Below are the code and all the weights of a small trained network. Each question names an input and a target symbol and asks about switching units off, where a switched-off unit gives its printed mean instead of its output.

import numpy as np


def w(rows, s, z=0):
    codes = np.array(rows[::2]) - 128.0
    scale = np.full(codes.shape[1], s)
    scale[-1] = z or s
    return codes * scale


def norm(h):
    return h / np.sqrt((h * h).mean(-1, keepdims=True) + 1e-5)


def f(y):
    return y / 2 * (1 + np.tanh(0.7978845608 * (y + 0.044715 * y**3)))


def softmax(a):
    e = np.exp(a - a.max(-1, keepdims=True))
    return e / e.sum(-1, keepdims=True)


def log_softmax(a):
    a = a - a.max(-1, keepdims=True)
    return a - np.log(np.exp(a).sum(-1, keepdims=True))


def net(x, mask):
    ids = ['ΓΛΠΦΨΩαβδηθμξτ'.index(c) for c in x.split()]
    T = len(ids)
    res = E[ids] + P[:T]
    u = 0
    for l in range(3):
        q, k, v = (norm(res) @ M[l].T for M in (Q, K, V))
        z = softmax(np.where(np.tri(T) > 0, q @ k.T / 2**0.5, -1e9)) @ v
        res = res + np.where(mask[u], z, O[l][:, -1]) @ O[l][:, :-1]
        u += 1
        y = f(norm(res) @ A[l][:, :-1].T + A[l][:, -1])
        res = res + np.where(mask[u : u + 8], y, B[l][:, -1]) @ B[l][:, :-1]
        u += 8
    return log_softmax(norm(res)[-1] @ U[:, :-1].T + U[:, -1])


Q, K, V, O, A, B = {}, {}, {}, {}, {}, {}
E = w([
[92,156,121,104,129,127,174],'Γ',
[65,89,121,156,74,120,132],'Λ',
[151,110,107,120,160,125,161],'Π',
[106,113,161,153,110,100,135],'Φ',
[124,113,93,100,157,158,149],'Ψ',
[103,115,154,160,101,97,133],'Ω',
[147,155,128,83,78,168,152],'α',
[161,148,73,118,171,116,149],'β',
[129,180,120,152,128,121,94],'δ',
[103,121,148,173,132,105,128],'η',
[138,114,71,151,152,144,134],'θ',
[106,100,157,90,145,79,102],'μ',
[174,135,120,121,175,110,159],'ξ',
[135,165,139,255,54,131,251],'τ',
],0.0034)
P = w([
[124,188,38,233,3,156,224],'0',
[148,169,67,204,41,140,196],'1',
[161,160,86,187,68,129,169],'2',
[168,141,106,166,86,121,143],'3',
[174,122,124,154,97,114,121],'4',
[177,108,138,132,124,106,97],'5',
[181,93,149,112,142,103,69],'6',
[177,75,156,105,149,94,53],'7',
[166,71,153,105,156,95,35],'8',
],0.0011)
Q[0] = w([
[47,28,253,204,82,38,75],'L0H0',
[219,32,15,65,218,131,134],'L0H0',
],0.0047)
K[0] = w([
[133,38,100,225,237,103,28],'L0H0',
[80,139,209,3,138,146,151],'L0H0',
],0.0045)
V[0] = w([
[105,4,115,229,225,139,55],'L0H0',
[206,73,114,115,51,141,89],'L0H0',
],0.002)
O[0] = w([
[146,186,68,84,25,128,193,5],'L0H0',
[202,4,104,141,113,184,136,151],'L0H0',
],0.0029,0.0022)
A[0] = w([
[156,75,92,126,181,124,91,162],'L0N0',
[69,134,93,62,199,103,148,248],'L0N1',
[126,127,77,87,43,150,229,163],'L0N2',
[139,106,134,124,210,156,54,117],'L0N3',
[157,185,89,136,141,88,184,104],'L0N4',
[183,104,115,119,131,124,163,197],'L0N5',
[177,190,144,185,159,241,157,18],'L0N6',
[123,254,100,139,128,146,91,37],'L0N7',
],0.0029,0.0017)
B[0] = w([
[85,140,101,124,99,164,158,247],'L0N0',
[98,162,176,254,128,165,136,210],'L0N1',
[94,162,127,136,226,155,120,153],'L0N2',
[114,212,86,116,130,119,149,210],'L0N3',
[113,110,175,85,107,99,108,150],'L0N4',
[68,131,143,130,125,151,139,227],'L0N5',
[115,59,107,63,52,123,184,134],'L0N6',
[171,104,125,137,58,128,52,74],'L0N7',
],0.0027,0.0013)
Q[1] = w([
[238,244,31,2,68,234,211],'L1H0',
[128,211,96,125,48,123,102],'L1H0',
],0.0055)
K[1] = w([
[140,83,129,235,27,169,251],'L1H0',
[49,143,167,255,94,44,132],'L1H0',
],0.0048)
V[1] = w([
[132,111,77,205,171,32,152],'L1H0',
[7,36,89,58,145,47,94],'L1H0',
],0.0017)
O[1] = w([
[114,113,150,69,154,55,200,248],'L1H0',
[5,155,253,109,167,209,106,33],'L1H0',
],0.0016,0.0011)
A[1] = w([
[175,155,151,169,140,91,133,251],'L1N0',
[185,108,119,53,175,153,48,137],'L1N1',
[208,66,127,3,35,175,116,100],'L1N2',
[118,119,128,152,69,118,168,180],'L1N3',
[98,71,138,111,182,135,175,67],'L1N4',
[74,105,188,122,130,114,77,126],'L1N5',
[150,189,133,148,141,116,160,68],'L1N6',
[113,141,119,159,92,100,182,24],'L1N7',
],0.0037,0.0016)
B[1] = w([
[69,153,175,74,81,189,99,251],'L1N0',
[197,120,154,167,102,254,168,125],'L1N1',
[114,25,169,209,191,137,60,137],'L1N2',
[146,139,162,114,181,200,58,180],'L1N3',
[173,86,117,171,155,47,11,159],'L1N4',
[68,79,193,83,24,143,82,124],'L1N5',
[56,49,139,85,84,114,96,146],'L1N6',
[139,115,121,6,195,160,79,139],'L1N7',
],0.0021,0.002)
Q[2] = w([
[74,105,202,114,23,45,32],'L2H0',
[158,213,47,124,238,186,254],'L2H0',
],0.0051)
K[2] = w([
[253,243,244,134,173,172,178],'L2H0',
[2,7,16,114,85,42,157],'L2H0',
],0.004)
V[2] = w([
[167,143,191,149,108,160,254],'L2H0',
[28,47,50,168,67,96,154],'L2H0',
],0.0018)
O[2] = w([
[213,203,78,189,185,27,65,158],'L2H0',
[160,24,174,27,34,91,5,254],'L2H0',
],0.0019,0.00084)
A[2] = w([
[232,159,102,202,166,186,180,103],'L2N0',
[138,90,113,205,98,196,31,197],'L2N1',
[159,49,109,2,143,209,48,3],'L2N2',
[146,175,215,93,160,86,175,91],'L2N3',
[158,107,30,109,63,150,152,61],'L2N4',
[90,168,144,210,194,79,115,113],'L2N5',
[152,37,104,124,42,81,196,91],'L2N6',
[76,79,131,84,106,105,44,129],'L2N7',
],0.0037,0.0027)
B[2] = w([
[156,58,142,77,99,174,95,210],'L2N0',
[168,171,172,78,142,146,124,249],'L2N1',
[69,114,43,119,253,130,42,107],'L2N2',
[123,155,75,175,161,202,82,141],'L2N3',
[63,167,144,166,131,138,60,98],'L2N4',
[82,155,170,183,148,167,61,188],'L2N5',
[141,131,127,225,91,195,105,109],'L2N6',
[162,108,60,138,162,134,126,180],'L2N7',
],0.0039,0.0021)
U = w([
[12,245,241,238,232,182,70,170],'Γ',
[74,88,14,79,246,120,37,197],'Λ',
[138,1,175,225,233,10,244,125],'Π',
[174,189,187,167,159,5,20,101],'Φ',
[10,64,173,25,164,238,247,91],'Ψ',
[220,39,130,93,88,35,166,64],'Ω',
[249,19,244,39,204,248,37,131],'α',
[72,216,40,21,56,20,237,188],'β',
[246,248,249,28,11,115,102,90],'δ',
[223,41,108,249,54,38,90,80],'η',
[46,75,48,122,3,243,24,107],'θ',
[4,10,246,38,28,11,36,118],'μ',
[251,246,55,176,224,229,247,4],'ξ',
[157,107,213,248,3,224,252,134],'τ',
],0.0056,0.0031)

Each question gives the input, a string of symbols that net reads in full, and the target symbol t.
The units are the heads (2 rows each of Q, K, V and O) and the neurons (one row each of A and B). Each row of codes is followed by its name. A weight is (code - 128) times the scale printed after its matrix; where a second scale follows, it is the last column's (O, A, B and U).
mask holds one flag per unit, layer by layer, with each layer's heads first. A switched-off unit (its flag False) gives its mean, the last column of its rows in O or B, instead of its output. The means were averaged over made-up inputs and are rounded, as every weight is.
A unit's drop is (log p(t) with every unit on - log p(t) with that unit switched off) / (log p(t) with every unit on - log p(t) with every unit switched off).
The circuit of an input: a set's keep is (log p(t) with only the set's units on - log p(t) with every unit switched off) / (log p(t) with every unit on - log p(t) with every unit switched off). Starting from the 12 units with the biggest drops (on a tie, the unit counted first), units are removed one at a time, each time the one whose removal leaves the highest keep (on an exact tie, the one counted first), for as long as the keep stays at least 0.8.
units of the circuit, in order: the units of the circuit, biggest drop first
unit that matters most: the unit with the biggest drop
k most important neurons: the k neurons with the biggest drops, biggest first
top k neurons in layer l: the k neurons of layer l with the biggest drops, biggest first
input Ψ Π Ω ξ μ, target Γ: units of the circuit, in order	L2H0, L2N5
input Λ β α Π α η α Φ, target β: 3 most important neurons	L1N2, L0N6, L2N0
input β β Γ η θ, target Γ: unit that matters most	L0H0
input δ Γ β τ β ξ τ β, target Γ: units of the circuit, in order	L0H0, L2N5, L0N1
input Λ ξ Φ β, target Λ: units of the circuit, in order	L2H0, L2N2
input ξ β α Π τ Π ξ η, target Γ: 2 most important neurons	L0N3, L2N3
input α Φ β α α Γ ξ μ Λ, target Γ: top 4 neurons in layer 0	L0N2, L0N6, L0N4, L0N3
input ξ τ μ η τ Ω ξ, target ξ: top 2 neurons in layer 2	L2N3, L2N1
input Λ τ μ, target Φ: units of the circuit, in order	L2H0, L2N0
input θ δ Ψ, target Ψ: top 2 neurons in layer 1	L1N1, L1N5
input β τ μ Ω, target Φ: units of the circuit, in order	L2H0, L0N1, L2N0
input τ Γ Φ, target Φ: units of the circuit, in order	L2H0, L2N0, L0N1
input β α β ξ Φ, target Γ: 3 most important neurons	L2N3, L0N6, L2N0
input Γ β β η Ω, target β: unit that matters most	L0H0
input Ω τ β Ω, target Φ: 2 most important neurons	L1N3, L2N0
input α Λ Φ Φ Φ β δ β Ψ, target Λ: 4 most important neurons	L2N2, L0N3, L1N2, L0N0
input β δ δ Φ β Ψ θ ξ η, target Γ: 2 most important neurons	L0N3, L0N6
input Π θ Ω, target Λ: 2 most important neurons	L1N7, L0N1
input ξ β Λ θ, target Λ: top 2 neurons in layer 2	L2N2, L2N5
input ξ α θ, target α: top neuron in layer 2	L2N0
input θ Π Λ α, target α: 2 most important neurons	L1N2, L2N1
input Φ Λ β β τ η ξ, target Λ: 2 most important neurons	L2N2, L1N0
input Φ δ β θ Ω β Ω, target η: 3 most important neurons	L0N3, L0N1, L2N6
input τ β Π, target Π: 2 most important neurons	L2N1, L1N1
input β α η, target β: 2 most important neurons	L1N2, L0N1
input μ Φ β Φ β β, target β: top 2 neurons in layer 2	L2N1, L2N2
input α β β Ψ Ω α Γ Ψ, target Γ: 3 most important neurons	L0N1, L2N5, L0N3
